Here is a tiny trained network, its code and every weight. The questions are about switching its units off for an input and a class, where a switched-off unit gives its printed mean instead of its output.

import numpy as np


def w(rows, s, z=0):
    codes = np.array(rows[::2]) - 128.0
    scale = np.full(codes.shape[1], s)
    scale[-1] = z or s
    return codes * scale


def f(y):
    return np.maximum(y, 0)


def log_softmax(a):
    a = a - a.max(-1, keepdims=True)
    return a - np.log(np.exp(a).sum(-1, keepdims=True))


def net(x, mask):
    res = np.array(x, float).reshape(1, 8) / 4 @ E
    y = f(res @ A[0][:, :-1].T + A[0][:, -1])
    res = res + np.where(mask, y, B[0][:, -1]) @ B[0][:, :-1]
    return log_softmax(res[-1] @ U[:, :-1].T + U[:, -1])


A, B = {}, {}
E = w([
[174,194,120,57,62,101,115],'x0',
[141,112,65,144,91,69,247],'x1',
[75,116,165,155,47,166,155],'x2',
[138,117,135,124,123,133,126],'x3',
[130,118,134,111,132,146,134],'x4',
[129,130,128,132,128,126,128],'x5',
[138,119,124,128,126,150,132],'x6',
[140,121,127,137,121,140,124],'x7',
],0.014)
A[0] = w([
[156,198,126,25,123,112,19,121],'neuron 0',
[220,117,139,126,254,66,159,106],'neuron 1',
[81,84,127,170,84,91,244,92],'neuron 2',
[55,171,206,144,121,195,50,109],'neuron 3',
[193,202,143,65,91,141,54,123],'neuron 4',
[133,191,90,74,34,151,131,142],'neuron 5',
[146,91,100,111,119,187,86,159],'neuron 6',
[157,212,192,53,19,120,159,82],'neuron 7',
[178,114,87,108,126,49,254,138],'neuron 8',
[190,126,40,106,126,92,222,7],'neuron 9',
],0.0089,0.012)
B[0] = w([
[210,132,143,92,101,74,157,221],'neuron 0',
[105,83,135,174,122,178,63,192],'neuron 1',
[150,111,167,96,62,50,214,219],'neuron 2',
[108,113,81,214,137,154,94,224],'neuron 3',
[159,119,135,95,95,79,143,211],'neuron 4',
[119,175,162,176,143,153,97,210],'neuron 5',
[130,149,142,129,173,115,151,174],'neuron 6',
[85,104,79,146,183,186,49,209],'neuron 7',
[93,92,95,183,136,195,127,249],'neuron 8',
[115,175,190,119,174,97,9,180],'neuron 9',
],0.013)
U = w([
[154,140,130,221,206,125,2,254],'0',
[98,72,37,252,125,159,68,113],'1',
[235,129,116,92,52,46,183,36],'2',
],0.0094,0.0033)

Each question gives the input, the list of numbers given to net, and the class t.
The units are the neurons (one row each of A and B). Each row of codes is followed by its name. A weight is (code - 128) times the scale printed after its matrix; where a second scale follows, it is the last column's (A, B and U).
mask holds one flag per neuron, in row order. A switched-off neuron (its flag False) gives its mean, the last column of its row in B, instead of its output. The means were averaged over made-up inputs and are rounded, as every weight is.
A unit's drop is (log p(t) with every unit on - log p(t) with that unit switched off) / (log p(t) with every unit on - log p(t) with every unit switched off).
The circuit of an input: a set's keep is (log p(t) with only the set's units on - log p(t) with every unit switched off) / (log p(t) with every unit on - log p(t) with every unit switched off). Starting from all 10 units, units are removed one at a time, each time the one whose removal leaves the highest keep (on an exact tie, the one counted first), for as long as the keep stays at least 0.8.
units of the circuit, in order: the units of the circuit, biggest drop first
unit that matters most: the unit with the biggest drop
top k neurons: the k neurons with the biggest drops, biggest first
drop when u is switched off: that unit's drop, to one decimal
input [7,-1,8,-5,2,-2,0,-4], class 0: top 2 neurons => [neuron 5; neuron 8]
input [6,7,-6,-6,6,-3,2,0], class 0: units of the circuit, in order => [neuron 9]
input [4,8,1,-1,1,0,0,0], class 1: top 3 neurons => [neuron 8; neuron 2; neuron 0]
input [4,5,-4,-1,-6,6,-7,-4], class 0: top 3 neurons => [neuron 9; neuron 3; neuron 5]
input [-8,-7,2,-2,5,4,1,4], class 1: top 4 neurons => [neuron 3; neuron 9; neuron 5; neuron 0]
input [8,7,5,-6,0,1,7,-6], class 1: top 2 neurons => [neuron 8; neuron 2]
input [-1,-6,3,-6,-4,-1,1,-4], class 1: top 2 neurons => [neuron 3; neuron 9]
input [7,6,7,-7,-4,-4,-2,4], class 1: top 2 neurons => [neuron 8; neuron 7]
input [8,-8,-2,2,1,4,0,3], class 2: top 2 neurons => [neuron 0; neuron 4]
input [2,8,-5,-5,2,0,4,6], class 0: top 2 neurons => [neuron 9; neuron 3]
input [-3,-7,2,-5,1,-6,7,7], class 1: top 4 neurons => [neuron 3; neuron 9; neuron 5; neuron 0]
input [8,-7,-7,-2,7,-3,6,4], class 2: drop when neuron 0 is switched off => 0.6
input [5,-8,-4,2,-4,-8,-7,-6], class 2: drop when neuron 0 is switched off => 0.6
input [-3,8,5,8,-7,4,7,4], class 2: unit that matters most => neuron 2
input [-4,4,8,-3,-2,3,-3,-8], class 2: drop when neuron 2 is switched off => 0.4
